Below are the code and all the weights of a small trained network. Each question names an input and a class and asks about switching units off, where a switched-off unit gives its printed mean instead of its output.

import numpy as np


def w(rows, s, z=0):
    codes = np.array(rows[::2]) - 128.0
    scale = np.full(codes.shape[1], s)
    scale[-1] = z or s
    return codes * scale


def norm(h):
    return h / np.sqrt((h * h).mean(-1, keepdims=True) + 1e-5)


def f(y):
    return y / 2 * (1 + np.tanh(0.7978845608 * (y + 0.044715 * y**3)))


def log_softmax(a):
    a = a - a.max(-1, keepdims=True)
    return a - np.log(np.exp(a).sum(-1, keepdims=True))


def net(x, mask):
    res = np.array(x, float).reshape(1, 5) / 4 @ E
    u = 0
    for l in range(3):
        y = f(norm(res) @ A[l][:, :-1].T + A[l][:, -1])
        res = res + np.where(mask[u : u + 11], y, B[l][:, -1]) @ B[l][:, :-1]
        u += 11
    return log_softmax(norm(res)[-1] @ U[:, :-1].T + U[:, -1])


A, B = {}, {}
E = w([
[129,61,22,211,97,212,114,149,208,130,97,238],'x0',
[60,182,137,211,99,105,161,159,147,216,134,127],'x1',
[97,105,83,165,171,100,209,142,214,58,139,26],'x2',
[154,131,185,77,252,145,100,155,230,183,89,143],'x3',
[90,34,120,71,158,178,202,133,83,172,120,121],'x4',
],0.0028)
A[0] = w([
[73,63,147,117,145,136,236,146,79,194,137,114,55],'L0N1',
[214,165,181,214,105,89,88,141,151,52,96,127,77],'L0N2',
[61,69,122,96,169,186,208,103,81,137,73,110,23],'L0N3',
[171,58,113,36,129,76,166,109,119,49,124,169,75],'L0N4',
[101,105,80,131,147,122,160,151,195,70,154,35,42],'L0N5',
[219,130,88,43,125,125,107,99,97,88,92,153,48],'L0N6',
[146,86,87,71,151,211,49,34,82,89,87,76,7],'L0N7',
[52,173,121,157,128,72,162,154,135,210,131,134,76],'L0N8',
[155,100,108,171,76,93,135,131,64,92,188,156,100],'L0N9',
[5,165,171,212,95,97,191,108,152,235,134,162,182],'L0N10',
[169,91,78,68,176,115,105,84,112,20,96,130,22],'L0N11',
],0.0034,0.0011)
B[0] = w([
[140,131,101,103,124,113,152,83,149,189,125,76,194],'L0N1',
[159,132,60,113,131,182,124,73,119,233,152,35,195],'L0N2',
[185,176,64,153,149,155,107,72,100,212,124,128,193],'L0N3',
[98,132,120,99,90,81,133,87,168,148,159,71,206],'L0N4',
[197,142,221,200,130,126,138,129,66,154,143,226,224],'L0N5',
[88,90,176,162,108,109,106,130,161,166,194,150,196],'L0N6',
[140,106,167,158,127,137,121,88,184,167,171,82,194],'L0N7',
[85,76,146,121,55,104,88,146,194,108,199,136,164],'L0N8',
[150,125,166,96,125,213,180,143,123,106,139,113,171],'L0N9',
[155,38,167,70,148,132,79,90,191,86,214,92,249],'L0N10',
[61,64,152,129,101,90,113,163,255,164,238,145,212],'L0N11',
],0.0044,0.0018)
A[1] = w([
[92,152,105,150,67,128,116,172,149,116,165,132,136],'L1N1',
[114,129,81,112,63,71,194,133,49,57,165,113,70],'L1N2',
[129,178,172,106,229,93,124,169,100,161,140,115,57],'L1N3',
[122,47,181,136,94,150,132,130,161,100,137,151,129],'L1N4',
[101,140,95,171,190,109,214,153,154,48,125,78,102],'L1N5',
[146,253,107,218,132,102,45,94,145,113,129,103,4],'L1N6',
[154,109,58,174,150,69,208,160,178,104,126,59,2],'L1N7',
[137,122,160,84,76,166,60,143,67,161,105,173,101],'L1N8',
[151,77,106,83,176,164,142,135,56,188,128,126,16],'L1N9',
[141,91,55,150,96,190,148,172,149,131,109,177,109],'L1N10',
[91,144,141,114,60,100,88,166,98,202,127,210,69],'L1N11',
],0.0037,0.00076)
B[1] = w([
[109,127,159,78,162,145,137,83,174,156,129,95,165],'L1N1',
[113,150,154,106,81,201,133,144,122,109,118,118,179],'L1N2',
[94,113,88,110,110,151,121,175,94,45,90,145,229],'L1N3',
[83,172,149,146,120,63,93,143,110,140,186,129,244],'L1N4',
[175,106,151,146,171,111,128,100,3,139,175,230,182],'L1N5',
[202,104,72,75,148,126,143,104,141,143,136,120,202],'L1N6',
[175,121,200,129,136,93,101,106,100,205,124,186,227],'L1N7',
[142,130,164,212,205,87,227,107,144,77,173,171,231],'L1N8',
[198,115,60,152,136,113,146,93,142,143,137,128,191],'L1N9',
[104,174,154,61,113,40,148,109,159,64,46,130,253],'L1N10',
[185,57,170,159,176,61,165,128,122,130,168,69,182],'L1N11',
],0.0045,0.0014)
A[2] = w([
[94,124,73,205,90,110,103,181,228,100,12,217,105],'L2N1',
[106,117,190,109,226,216,113,243,179,139,36,162,65],'L2N2',
[186,128,58,127,116,80,158,86,171,211,127,77,145],'L2N3',
[209,156,94,137,203,73,72,219,150,169,85,102,110],'L2N4',
[106,169,154,80,152,98,121,81,44,167,118,61,139],'L2N5',
[189,145,117,138,49,200,203,58,100,159,168,111,251],'L2N6',
[234,73,210,251,173,65,113,150,29,178,151,186,30],'L2N7',
[254,246,98,123,91,66,29,104,156,80,150,78,101],'L2N8',
[157,84,123,86,252,156,80,184,162,178,137,103,148],'L2N9',
[126,159,182,72,135,71,126,194,53,113,105,5,100],'L2N10',
[35,152,82,219,153,96,206,219,135,182,146,77,100],'L2N11',
],0.0036,0.0018)
B[2] = w([
[33,93,133,41,156,67,158,91,66,108,79,142,207],'L2N1',
[144,169,181,132,50,154,147,151,92,65,144,82,175],'L2N2',
[158,167,46,82,121,105,86,127,103,151,118,141,202],'L2N3',
[122,145,123,126,115,216,126,148,83,85,140,129,191],'L2N4',
[88,101,64,175,139,126,166,128,229,119,24,219,183],'L2N5',
[164,181,155,155,196,158,65,228,156,118,83,95,245],'L2N6',
[169,171,150,179,168,72,162,45,76,97,156,171,244],'L2N7',
[116,40,87,129,148,136,214,119,102,239,95,122,214],'L2N8',
[135,161,125,223,35,157,140,152,83,118,158,53,251],'L2N9',
[65,67,69,87,102,101,90,86,176,81,90,254,190],'L2N10',
[195,77,134,119,138,133,66,77,156,146,197,119,102],'L2N11',
],0.0045,0.0029)
U = w([
[15,85,105,63,122,79,160,101,145,91,25,216,174],'0',
[216,146,198,210,185,80,171,81,79,135,180,201,143],'1',
[98,56,159,109,75,111,88,122,213,183,252,73,142],'2',
[211,126,2,122,149,193,152,130,129,248,68,80,128],'3',
[102,189,179,145,51,249,140,214,87,41,109,65,136],'4',
[93,207,96,131,174,123,63,153,118,141,147,132,3],'5',
],0.0064,0.0026)

Each question gives the input, the list of numbers given to net, and the class t.
The units are the neurons (one row each of A and B). Each row of codes is followed by its name. A weight is (code - 128) times the scale printed after its matrix; where a second scale follows, it is the last column's (A, B and U).
mask holds one flag per neuron, layer by layer. A switched-off neuron (its flag False) gives its mean, the last column of its row in B, instead of its output. The means were averaged over made-up inputs and are rounded, as every weight is.
A unit's drop is (log p(t) with every unit on - log p(t) with that unit switched off) / (log p(t) with every unit on - log p(t) with every unit switched off).
The circuit of an input: a set's keep is (log p(t) with only the set's units on - log p(t) with every unit switched off) / (log p(t) with every unit on - log p(t) with every unit switched off). Starting from the 12 units with the biggest drops (on a tie, the unit counted first), units are removed one at a time, each time the one whose removal leaves the highest keep (on an exact tie, the one counted first), for as long as the keep stays at least 0.8.
circuit, biggest first: the units of the circuit, biggest drop first
most important unit: the unit with the biggest drop
k most important neurons: the k neurons with the biggest drops, biggest first
top k neurons in layer l: the k neurons of layer l with the biggest drops, biggest first
input [-1,-8,6,-4,4], class 2: circuit, biggest first : (L0N11)
input [1,5,6,-8,2], class 4: circuit, biggest first : (L1N2, L2N6)
input [-7,-1,4,-3,8], class 3: 4 most important neurons : (L0N3, L0N1, L1N9, L1N10)
input [4,-1,6,2,0], class 1: circuit, biggest first : (L1N5, L1N7)
input [1,-6,4,5,-6], class 2: top 3 neurons in layer 2 : (L2N6, L2N5, L2N7)
input [3,-6,-6,-8,-4], class 4: circuit, biggest first : (L0N9, L2N6, L1N2)
input [-7,-5,3,6,0], class 0: circuit, biggest first : (L2N10, L2N5)
input [-7,7,0,-1,8], class 3: circuit, biggest first : (L0N1, L0N3)
input [8,8,6,-2,-2], class 0: 2 most important neurons : (L2N1, L1N10)
input [3,-7,0,0,7], class 2: circuit, biggest first : (L0N11, L0N7)
input [7,1,2,8,-2], class 4: circuit, biggest first : (L2N2, L2N9)
input [7,5,8,-8,5], class 1: circuit, biggest first : (L1N5, L1N7, L0N5)
input [-5,-2,7,-4,6], class 1: circuit, biggest first : (L1N5, L0N5)
input [-6,-4,3,3,-5], class 0: 3 most important neurons : (L2N10, L0N3, L1N3)
input [2,-5,-4,5,-8], class 3: circuit, biggest first : (L2N8, L0N2)
input [7,4,7,8,-6], class 4: most important unit : L2N2
input [1,5,6,3,-7], class 3: top 2 neurons in layer 0 : (L0N2, L0N11)
input [-6,-4,-5,5,2], class 0: circuit, biggest first : (L2N10, L2N5)
input [-7,2,-5,8,6], class 4: circuit, biggest first : (L2N9, L2N2, L1N3)
input [-1,7,5,-5,0], class 2: most important unit : L0N8
input [-3,-7,8,2,-1], class 1: 2 most important neurons : (L0N5, L1N5)
input [-5,0,4,3,7], class 3: top 2 neurons in layer 0 : (L0N3, L0N1)
input [6,6,6,-8,4], class 4: top 4 neurons in layer 0 : (L0N11, L0N6, L0N9, L0N7)
input [4,1,1,-4,-6], class 3: circuit, biggest first : (L0N2, L2N8)
input [2,-6,0,6,-5], class 2: 2 most important neurons : (L0N11, L0N6)
input [-4,-2,-3,5,5], class 3: top 2 neurons in layer 2 : (L2N5, L2N3)
input [2,5,3,-2,3], class 2: 2 most important neurons : (L0N10, L0N8)
